Below are the code and all the weights of a small trained network. Each question names an input and a target symbol and asks about switching units off, where a switched-off unit gives its printed mean instead of its output.

import numpy as np


def w(rows, s, z=0):
    codes = np.array(rows[::2]) - 128.0
    scale = np.full(codes.shape[1], s)
    scale[-1] = z or s
    return codes * scale


def norm(h):
    return h / np.sqrt((h * h).mean(-1, keepdims=True) + 1e-5)


def f(y):
    return y / 2 * (1 + np.tanh(0.7978845608 * (y + 0.044715 * y**3)))


def softmax(a):
    e = np.exp(a - a.max(-1, keepdims=True))
    return e / e.sum(-1, keepdims=True)


def log_softmax(a):
    a = a - a.max(-1, keepdims=True)
    return a - np.log(np.exp(a).sum(-1, keepdims=True))


def net(x, mask):
    ids = ['βγδεζηθλξσφψω'.index(c) for c in x.split()]
    T = len(ids)
    res = E[ids] + P[:T]
    r = norm(res)
    for j in range(3):
        rows = slice(3 * j, 3 * j + 3)
        q, k, v = (r @ M[0][rows].T for M in (Q, K, V))
        z = softmax(np.where(np.tri(T) > 0, q @ k.T / 3**0.5, -1e9)) @ v
        o = O[0][rows]
        res = res + np.where(mask[j], z, o[:, -1]) @ o[:, :-1]
    y = f(norm(res) @ A[0][:, :-1].T + A[0][:, -1])
    res = res + np.where(mask[3:19], y, B[0][:, -1]) @ B[0][:, :-1]
    return log_softmax(norm(res)[-1] @ U[:, :-1].T + U[:, -1])


Q, K, V, O, A, B = {}, {}, {}, {}, {}, {}
E = w([
[148,116,92],'β',
[139,120,247],'γ',
[161,94,108],'δ',
[118,149,132],'ε',
[4,139,105],'ζ',
[80,159,153],'η',
[81,119,128],'θ',
[147,125,94],'λ',
[210,142,116],'ξ',
[162,114,163],'σ',
[147,117,92],'φ',
[96,90,150],'ψ',
[148,119,92],'ω',
],0.032)
P = w([
[253,132,83],'0',
[201,132,102],'1',
[173,136,118],'2',
[160,150,130],'3',
[147,150,143],'4',
[137,153,150],'5',
[127,155,159],'6',
[127,161,171],'7',
[115,156,172],'8',
[117,159,181],'9',
[110,164,188],'10',
],0.0039)
Q[0] = w([
[145,107,111],'head 0',
[139,150,117],'head 0',
[124,114,114],'head 0',
[149,90,68],'head 1',
[132,133,102],'head 1',
[105,81,116],'head 1',
[150,83,114],'head 2',
[101,75,133],'head 2',
[93,179,252],'head 2',
],0.021)
K[0] = w([
[68,133,20],'head 0',
[160,158,118],'head 0',
[142,71,118],'head 0',
[112,168,24],'head 1',
[153,153,111],'head 1',
[73,109,77],'head 1',
[163,57,46],'head 2',
[84,74,86],'head 2',
[86,136,253],'head 2',
],0.015)
V[0] = w([
[106,97,169],'head 0',
[118,100,76],'head 0',
[48,101,110],'head 0',
[32,93,2],'head 1',
[96,161,156],'head 1',
[73,98,183],'head 1',
[88,182,201],'head 2',
[74,158,94],'head 2',
[175,93,179],'head 2',
],0.0065)
O[0] = w([
[91,168,65,90],'head 0',
[87,126,171,83],'head 0',
[50,90,93,52],'head 0',
[183,151,239,7],'head 1',
[106,74,128,89],'head 1',
[61,104,214,171],'head 1',
[254,143,226,254],'head 2',
[174,160,109,196],'head 2',
[60,80,199,65],'head 2',
],0.005,0.00075)
A[0] = w([
[92,164,116,110],'neuron 0',
[129,231,105,28],'neuron 1',
[85,178,183,26],'neuron 2',
[53,123,10,70],'neuron 3',
[78,136,26,67],'neuron 4',
[228,174,134,88],'neuron 5',
[76,202,51,168],'neuron 6',
[151,226,127,3],'neuron 7',
[111,163,106,116],'neuron 8',
[93,243,55,52],'neuron 9',
[195,119,197,171],'neuron 10',
[18,102,187,157],'neuron 11',
[181,82,162,161],'neuron 12',
[116,161,103,52],'neuron 13',
[183,113,170,198],'neuron 14',
[186,54,41,72],'neuron 15',
],0.011,0.005)
B[0] = w([
[98,107,156,134],'neuron 0',
[54,132,151,162],'neuron 1',
[155,89,147,148],'neuron 2',
[178,213,105,170],'neuron 3',
[203,160,99,158],'neuron 4',
[121,206,143,203],'neuron 5',
[161,37,123,203],'neuron 6',
[60,156,130,158],'neuron 7',
[116,80,136,135],'neuron 8',
[51,81,191,182],'neuron 9',
[108,109,36,193],'neuron 10',
[214,188,111,254],'neuron 11',
[60,95,46,163],'neuron 12',
[122,86,175,115],'neuron 13',
[83,132,49,189],'neuron 14',
[40,72,255,203],'neuron 15',
],0.0082,0.0057)
U = w([
[223,60,84,194],'β',
[157,88,234,255],'γ',
[135,136,124,11],'δ',
[35,106,189,144],'ε',
[57,218,97,244],'ζ',
[128,137,127,49],'η',
[230,217,146,88],'θ',
[137,133,126,28],'λ',
[186,176,33,106],'ξ',
[101,99,4,84],'σ',
[66,53,108,95],'φ',
[128,182,192,86],'ψ',
[131,134,128,58],'ω',
],0.019,0.0029)

Each question gives the input, a string of symbols that net reads in full, and the target symbol t.
The units are the heads (3 rows each of Q, K, V and O) and the neurons (one row each of A and B). Each row of codes is followed by its name. A weight is (code - 128) times the scale printed after its matrix; where a second scale follows, it is the last column's (O, A, B and U).
mask holds one flag per unit, heads first, then neurons. A switched-off unit (its flag False) gives its mean, the last column of its rows in O or B, instead of its output. The means were averaged over made-up inputs and are rounded, as every weight is.
A unit's drop is (log p(t) with every unit on - log p(t) with that unit switched off) / (log p(t) with every unit on - log p(t) with every unit switched off).
The circuit of an input: a set's keep is (log p(t) with only the set's units on - log p(t) with every unit switched off) / (log p(t) with every unit on - log p(t) with every unit switched off). Starting from the 12 units with the biggest drops (on a tie, the unit counted first), units are removed one at a time, each time the one whose removal leaves the highest keep (on an exact tie, the one counted first), for as long as the keep stays at least 0.8.
circuit, biggest first: the units of the circuit, biggest drop first
unit that matters most: the unit with the biggest drop
k most important neurons: the k neurons with the biggest drops, biggest first
heads that matter: for each layer, one digit per head in row order, 1 if its drop is at least 0.15 and else 0, layers parted by /
drop of u: that unit's drop, to one decimal
input ε ψ ψ β ω θ ε σ ψ φ, target β: 4 most important neurons : neuron 4; neuron 6; neuron 3; neuron 15
input ζ δ ε ε ε θ β ε ω ε β, target γ: circuit, biggest first : neuron 15
input θ ε η ε σ ζ δ ε, target ε: heads that matter : 011
input θ ψ ε ψ ψ, target γ: heads that matter : 110
input δ δ ω ε ψ θ ψ σ ε δ β, target β: 3 most important neurons : neuron 4; neuron 6; neuron 3
input ψ η ε ε φ φ φ ω φ, target γ: 3 most important neurons : neuron 15; neuron 10; neuron 11
input ε ψ β ξ ε φ, target β: 4 most important neurons : neuron 4; neuron 3; neuron 15; neuron 6
input ε ε ε ψ ε ε ζ β, target β: 2 most important neurons : neuron 4; neuron 3
input ψ λ γ ω ζ ε δ ε, target γ: heads that matter : 010
input φ θ λ ζ ε λ, target γ: circuit, biggest first : neuron 15; neuron 10
input ω ε δ ω δ ω β ε ε ω, target γ: heads that matter : 111
input γ ψ ξ ε ξ ψ ψ ε θ ψ, target γ: heads that matter : 010
input ε δ φ λ δ γ σ ε γ ξ, target ξ: heads that matter : 000
input ξ λ δ ψ, target β: circuit, biggest first : neuron 15; neuron 11
input ψ θ ω θ β δ ξ φ ω, target γ: heads that matter : 011
input η ε ψ β ψ ψ η, target ψ: heads that matter : 010
input λ β ε ε η ε ξ, target ξ: most important neuron : neuron 5
input ε ψ ζ ψ ψ ε θ ε ε λ, target β: 3 most important neurons : neuron 6; neuron 4; neuron 3
input ψ ψ ε η ω, target β: 3 most important neurons : neuron 4; neuron 3; neuron 15
input ε θ λ, target β: unit that matters most : neuron 4
input λ ω ε ε ε θ λ ψ, target β: drop of neuron 3 : 0.3
input ξ ε ε θ, target θ: drop of neuron 10 : 0.0
input ε ψ ω σ β ψ σ ζ φ θ, target θ: drop of neuron 11 : 0.7
input β ψ ε ε ε ψ ε ε ε δ δ, target φ: drop of neuron 15 : 0.8
